[128 = 0]
[132 129 135 189 132 182 111 132 138 132  96 118 154 116 136 120] | 3
[132 132 136 233 112 203 126 129 137  94 116  92 111 191 142 109] | 6
[123 130 154 187 120  75 105 134 143  56 126 122 197 104 151 134] | 9
[127 134 145 255 114 143 128 136 147  49 119  75 179 115 165  94] | 5
[132 132 136 218 131 181 109 134 133 113  98 116 146 122 129 137] | 4
[124 134 117 138 120 126 119 140 110 136 157 128 138 140 148 110] | 7
[126 137 134 154 139 163 110 136  90 132 125 103 140 121 147 197] | 1
[132 146 116 172 132 191 107 143  89  99 112 116 118  80 151 128] | 2
[130 126 139 192 123 155 121 126 145 128 114 113 141 152 124 140] | 6
[133 138 131 145 127 195 101 137 108 157 119 123  99 158 123 151] | 7
[133 133 141 211 139 185 110 135 139 123  84 126 149 103 115 160] | 3
[130 128 149 133 138 194 118 135 152 174  95 144 145  96 112 183] | 0
[134 130 136 181 142 150 120 121 148 101 100 124 105 133 119 135] | 4
[125 131 128 123 121 126 129 133 115 114 142 127 108 147 120 153] | 8
[130 129 132 185 119 176 127 129 131 114 122 110 117 162 136 124] | 6
[128 136 110 109 108 122 120 123 111 199 147 129 106  42 147 123] | 10
[127 145 127 116 109 103 120 129 126 152 139 109 118 114 148  94] | 0
[135 132 125 193 137 167 107 138 130 174 133 123 119 137 144 127] | 6
[131 130 136 192 123 198 120 135 139 142 114 110 133 141 139 125] | 3
[130 128 130 185 128 145 126 131 126 131 128 120 133 139 129 133] | 7
[123 122 153 155 123  58 130 121 155  54 127 124 181 108 140 112] | 8
[129 130 136 174 129 174 123 133 134 131 120 122 128 137 130 141] | 4
[129 134 136 191 137 147 114 140 123 116  93 136 152 119 105 187] | 7
[133 134 119 215 119 174 106 134 129 137 154  93  98 154 177  73] | 2
[127 123 141 216 118 138 134 125 159  87 123 114 134 217 113 117] | 11
[130 134 133 213 129 166 126 131 135  99 105 109 133 129 128 133] | 5
[132 137 122 142 119 131 126 116 126 169  97 138  93   1 105 178] | 11
[133 129 144 185 149 153 123 127 145 100  72 138 130 118  87 188] | 7
[131 132 133 186 132 178 119 145 118 165 105 133 166 130 115 179] | 12
[137 136 146 255 151 221  81 139 145 112  50 114 189  68 128 146] | 0
[129 133 134 126 131 138 107 132 119 120 119 141 134 131 118 160] | 8
[136 115 162 255 118 197 136 109 187  81  78  81 125 222 110 128] | 7
[116 125 137 195 120  65 140 138 154  75 159 147 151 236 102 117] | 12
[133 134 120 191 105 161 127 121 141 140 112 118  94  80 127 105] | 11
[126 136 123 132 134 133 120 140 112 115 137 137 131 114 128 139] | 7
[122 149 128 169 116 140  97 138 100  62 135 115 125  80 146 140] | 0
[123 135 124 154 127 115 121 142 118 109 145 138 133 145 129 124] | 9
[128 130 142 220 129 140 127 130 141  79 107 111 152 117 124 138] | 6
[131 134 126 150 129 169 114 133 113 131 114 116 125  99 139 138] | 3
[129 140 137 221 126 167  90 146 113 107 111 120 160 111 129 171] | 7
[127 130 130 130 133 133 120 133 107 130 131 119 136 146 140 153] | 4
[133 135 139 214 134 195 108 132 127  94  88 122 121 152 107 162] | 7
[131 133 134 189 136 158 111 134 131 131 101 128 151  99 128 137] | 4
[131 130 133 209 128 159 126 136 122 153 131 121 135 119 127 128] | 8
[133 127 143 204 123 228 123 133 148 164 102 113 142 148 140 123] | 0
[126 135 134 143 140 141 108 139 110 124 121 127 143 118 126 183] | 4
[130 135 154 175 129 133  85 135 134  75  95 145 155 134 108 182] | 10
[132 137 132 243 126 187 109 135 129  99 111 106 121 141 139 130] | 5
[133 129 144 230 135 187 119 135 153  47  84 112 138 192 110 131] | 5
[127 135 136 173 132 144 119 129 130  64 101 126 129 106 111 159] | 4
[129 142 123 197 131 192 116 142 111  81 107 118 119 127 135 130] | 5
[131 135 127 145 131 157 110 134 112 149 114 123 140  79 136 158] | 3
[132 135 127 188 135 177 109 133 131 134 128 120 113 123 137 128] | 4
[134 132 138 224 141 175 116 132 142 108  89 122 125 135 111 163] | 6
[133 134 149 180 124 175  87 132 129  86  98 137 129 171 115 165] | 10
[115 135 127 147 128 162 107 148  91 130 161  92 160 185 173 131] | 1
